Below are the code and all the weights of a small trained network. Each question names an input and a class and asks about switching units off, where a switched-off unit gives its printed mean instead of its output.

import numpy as np


def w(rows, s, z=0):
    codes = np.array(rows[::2]) - 128.0
    scale = np.full(codes.shape[1], s)
    scale[-1] = z or s
    return codes * scale


def f(y):
    return np.maximum(y, 0)


def log_softmax(a):
    a = a - a.max(-1, keepdims=True)
    return a - np.log(np.exp(a).sum(-1, keepdims=True))


def net(x, mask):
    res = np.array(x, float).reshape(1, 7) / 4 @ E
    y = f(res @ A[0][:, :-1].T + A[0][:, -1])
    res = res + np.where(mask, y, B[0][:, -1]) @ B[0][:, :-1]
    return log_softmax(res[-1] @ U[:, :-1].T + U[:, -1])


A, B = {}, {}
E = w([
[179,38,82,1,66,194,94,89],'x0',
[182,57,110,120,98,143,142,83],'x1',
[193,86,203,215,142,142,184,171],'x2',
[185,125,205,118,87,194,89,208],'x3',
[174,9,112,191,154,124,196,91],'x4',
[179,69,126,121,99,172,122,127],'x5',
[97,112,102,158,97,90,140,107],'x6',
],0.0093)
A[0] = w([
[131,139,168,250,142,112,190,160,157],'n0',
[186,107,168,89,109,188,106,167,177],'n1',
[88,194,102,81,131,103,82,168,204],'n2',
[113,78,65,91,115,118,128,66,166],'n3',
[98,135,111,132,106,129,123,94,2],'n4',
[120,90,93,124,137,116,163,90,159],'n5',
[128,130,130,204,157,132,150,136,7],'n6',
[187,116,138,75,124,174,90,150,167],'n7',
[51,198,140,129,134,137,126,144,161],'n8',
[137,117,110,142,139,132,104,136,5],'n9',
[82,215,120,129,130,116,100,133,142],'n10',
],0.012,0.0026)
B[0] = w([
[150,144,187,254,163,28,66,165,251],'n0',
[113,74,171,134,72,176,82,216,219],'n1',
[9,128,146,48,129,121,147,109,217],'n2',
[205,103,90,106,173,182,216,61,212],'n3',
[137,126,84,81,138,98,119,143,144],'n4',
[204,160,38,152,160,132,127,93,181],'n5',
[185,146,98,178,110,84,94,126,181],'n6',
[127,63,163,95,88,180,123,173,208],'n7',
[71,175,134,121,145,55,97,94,209],'n8',
[133,129,148,144,109,148,102,91,129],'n9',
[36,201,178,69,176,74,148,114,210],'n10',
],0.008,0.015)
U = w([
[60,169,137,84,112,91,105,135,93],'0',
[147,69,155,100,40,199,95,189,254],'1',
[181,95,58,121,118,140,153,89,99],'2',
[145,126,149,254,121,75,94,160,90],'3',
],0.0099,0.00038)

Each question gives the input, the list of numbers given to net, and the class t.
The units are the neurons (one row each of A and B). Each row of codes is followed by its name. A weight is (code - 128) times the scale printed after its matrix; where a second scale follows, it is the last column's (A, B and U).
mask holds one flag per neuron, in row order. A switched-off neuron (its flag False) gives its mean, the last column of its row in B, instead of its output. The means were averaged over made-up inputs and are rounded, as every weight is.
A unit's drop is (log p(t) with every unit on - log p(t) with that unit switched off) / (log p(t) with every unit on - log p(t) with every unit switched off).
The circuit of an input: a set's keep is (log p(t) with only the set's units on - log p(t) with every unit switched off) / (log p(t) with every unit on - log p(t) with every unit switched off). Starting from all 11 units, units are removed one at a time, each time the one whose removal leaves the highest keep (on an exact tie, the one counted first), for as long as the keep stays at least 0.8.
circuit, biggest first: the units of the circuit, biggest drop first
top k neurons: the k neurons with the biggest drops, biggest first
drop of u: that unit's drop, to one decimal
input [5,4,-4,-6,-5,7,-4], class 2: top 2 neurons : [n3; n5]
input [1,-1,6,8,1,-1,0], class 1: top 3 neurons : [n1; n7; n8]
input [2,8,4,0,0,-5,-1], class 1: circuit, biggest first : [n0; n8]
input [1,7,-8,6,-7,2,-1], class 1: circuit, biggest first : [n7]
input [0,4,-7,8,7,-8,2], class 2: top 2 neurons : [n0; n1]
input [-5,-6,8,-5,-8,-6,-3], class 0: top 3 neurons : [n10; n2; n8]
input [1,-4,6,6,-7,0,-2], class 1: top 2 neurons : [n1; n7]
input [-4,4,-6,6,4,-1,-7], class 1: drop of n0 : 0.2
input [-7,-1,-7,4,1,6,6], class 0: drop of n10 : 0.1
input [-8,0,-7,6,0,8,2], class 0: drop of n0 : 0.1
